Here is a tiny trained network, its code and every weight. The questions are about switching its units off for an input and a class, where a switched-off unit gives its printed mean instead of its output.

import numpy as np


def w(rows, s, z=0):
    codes = np.array(rows[::2]) - 128.0
    scale = np.full(codes.shape[1], s)
    scale[-1] = z or s
    return codes * scale


def f(y):
    return np.maximum(y, 0)


def log_softmax(a):
    a = a - a.max(-1, keepdims=True)
    return a - np.log(np.exp(a).sum(-1, keepdims=True))


def net(x, mask):
    res = np.array(x, float).reshape(1, 5) / 4 @ E
    y = f(res @ A[0][:, :-1].T + A[0][:, -1])
    res = res + np.where(mask, y, B[0][:, -1]) @ B[0][:, :-1]
    return log_softmax(res[-1] @ U[:, :-1].T + U[:, -1])


A, B = {}, {}
E = w([
[70,83,77,116,177,101,65,27],'x0',
[245,131,89,188,165,181,59,115],'x1',
[104,163,214,139,56,148,43,51],'x2',
[95,189,155,166,224,180,165,81],'x3',
[87,223,47,203,114,47,85,179],'x4',
],0.011)
A[0] = w([
[65,126,58,164,165,41,67,88,78],'neuron 1',
[159,44,75,43,195,157,224,137,143],'neuron 2',
[18,96,177,83,117,87,188,116,56],'neuron 3',
[171,34,93,55,36,104,93,136,136],'neuron 4',
[105,157,9,157,150,78,199,175,148],'neuron 5',
[130,12,134,93,175,107,122,23,112],'neuron 6',
[84,163,151,170,189,216,202,65,94],'neuron 7',
[108,209,116,178,70,90,74,105,101],'neuron 8',
[171,149,202,128,93,182,208,147,123],'neuron 9',
[248,94,122,175,191,171,35,113,60],'neuron 10',
[117,118,216,77,84,222,66,90,132],'neuron 11',
[166,214,151,152,75,111,152,203,179],'neuron 12',
[165,55,198,87,114,189,167,78,4],'neuron 13',
[211,119,27,101,179,144,160,122,166],'neuron 14',
],0.011,0.0029)
B[0] = w([
[208,41,198,124,166,205,120,133,230],'neuron 1',
[139,151,104,100,45,92,168,63,222],'neuron 2',
[97,163,134,69,47,192,54,227,212],'neuron 3',
[73,58,41,248,170,97,107,144,221],'neuron 4',
[125,130,110,100,98,173,181,74,254],'neuron 5',
[199,58,213,105,198,168,153,158,214],'neuron 6',
[59,64,45,234,178,101,71,130,206],'neuron 7',
[136,201,119,176,63,197,192,30,216],'neuron 8',
[193,58,171,117,173,147,59,127,198],'neuron 9',
[72,180,116,52,71,205,51,201,247],'neuron 10',
[114,160,119,106,31,82,166,22,228],'neuron 11',
[205,39,147,129,154,151,68,117,220],'neuron 12',
[151,171,143,204,112,209,215,136,208],'neuron 13',
[117,103,110,86,108,139,166,91,220],'neuron 14',
],0.011,0.016)
U = w([
[167,133,153,143,124,153,179,120,176],'0',
[210,52,219,104,175,139,93,139,103],'1',
[57,153,126,48,82,152,61,222,94],'2',
[112,133,115,92,78,99,154,27,72],'3',
[46,63,63,216,166,107,96,143,84],'4',
[141,108,153,110,138,119,128,108,201],'5',
[127,253,190,78,232,14,156,241,5],'6',
],0.014,0.012)

Each question gives the input, the list of numbers given to net, and the class t.
The units are the neurons (one row each of A and B). Each row of codes is followed by its name. A weight is (code - 128) times the scale printed after its matrix; where a second scale follows, it is the last column's (A, B and U).
mask holds one flag per neuron, in row order. A switched-off neuron (its flag False) gives its mean, the last column of its row in B, instead of its output. The means were averaged over made-up inputs and are rounded, as every weight is.
A unit's drop is (log p(t) with every unit on - log p(t) with that unit switched off) / (log p(t) with every unit on - log p(t) with every unit switched off).
The circuit of an input: a set's keep is (log p(t) with only the set's units on - log p(t) with every unit switched off) / (log p(t) with every unit on - log p(t) with every unit switched off). Starting from the 12 units with the biggest drops (on a tie, the unit counted first), units are removed one at a time, each time the one whose removal leaves the highest keep (on an exact tie, the one counted first), for as long as the keep stays at least 0.8.
units of the circuit, in order: the units of the circuit, biggest drop first
unit that matters most: the unit with the biggest drop
top k neurons: the k neurons with the biggest drops, biggest first
drop when u is switched off: that unit's drop, to one decimal
input [-3,-5,-8,-7,7], class 3: units of the circuit, in order	[neuron 5]
input [-6,-4,3,-1,-5], class 1: top 2 neurons	[neuron 9; neuron 8]
input [-8,-5,-8,0,-2], class 1: top 4 neurons	[neuron 9; neuron 12; neuron 11; neuron 8]
input [-3,8,0,8,-8], class 0: top 4 neurons	[neuron 13; neuron 3; neuron 4; neuron 11]
input [5,-5,-3,5,7], class 0: units of the circuit, in order	[neuron 1; neuron 5; neuron 12]
input [-4,-6,7,8,4], class 4: top 4 neurons	[neuron 7; neuron 10; neuron 2; neuron 5]
input [4,3,2,7,-6], class 4: top 2 neurons	[neuron 7; neuron 1]
input [-4,-1,1,-4,-1], class 1: top 3 neurons	[neuron 7; neuron 9; neuron 12]
input [8,-2,-7,2,-5], class 1: top 3 neurons	[neuron 6; neuron 11; neuron 8]
input [3,1,2,-7,-7], class 0: top 3 neurons	[neuron 6; neuron 13; neuron 7]
input [7,-5,0,8,8], class 0: units of the circuit, in order	[neuron 1; neuron 8; neuron 12]
input [1,-7,-6,-2,5], class 2: top 4 neurons	[neuron 3; neuron 11; neuron 8; neuron 13]
input [0,-5,1,-1,5], class 0: units of the circuit, in order	[neuron 8; neuron 11]
input [-6,-6,-8,7,1], class 3: units of the circuit, in order	[neuron 2]
input [-3,-7,-3,-5,8], class 0: top 2 neurons	[neuron 10; neuron 5]
input [1,1,7,8,8], class 0: units of the circuit, in order	[neuron 8; neuron 1]
input [5,8,-5,2,1], class 2: drop when neuron 10 is switched off	1.5
input [-3,6,1,-8,-4], class 4: drop when neuron 4 is switched off	1.3
input [3,-3,4,5,2], class 4: drop when neuron 10 is switched off	0.5
input [8,6,0,2,4], class 1: unit that matters most	neuron 1
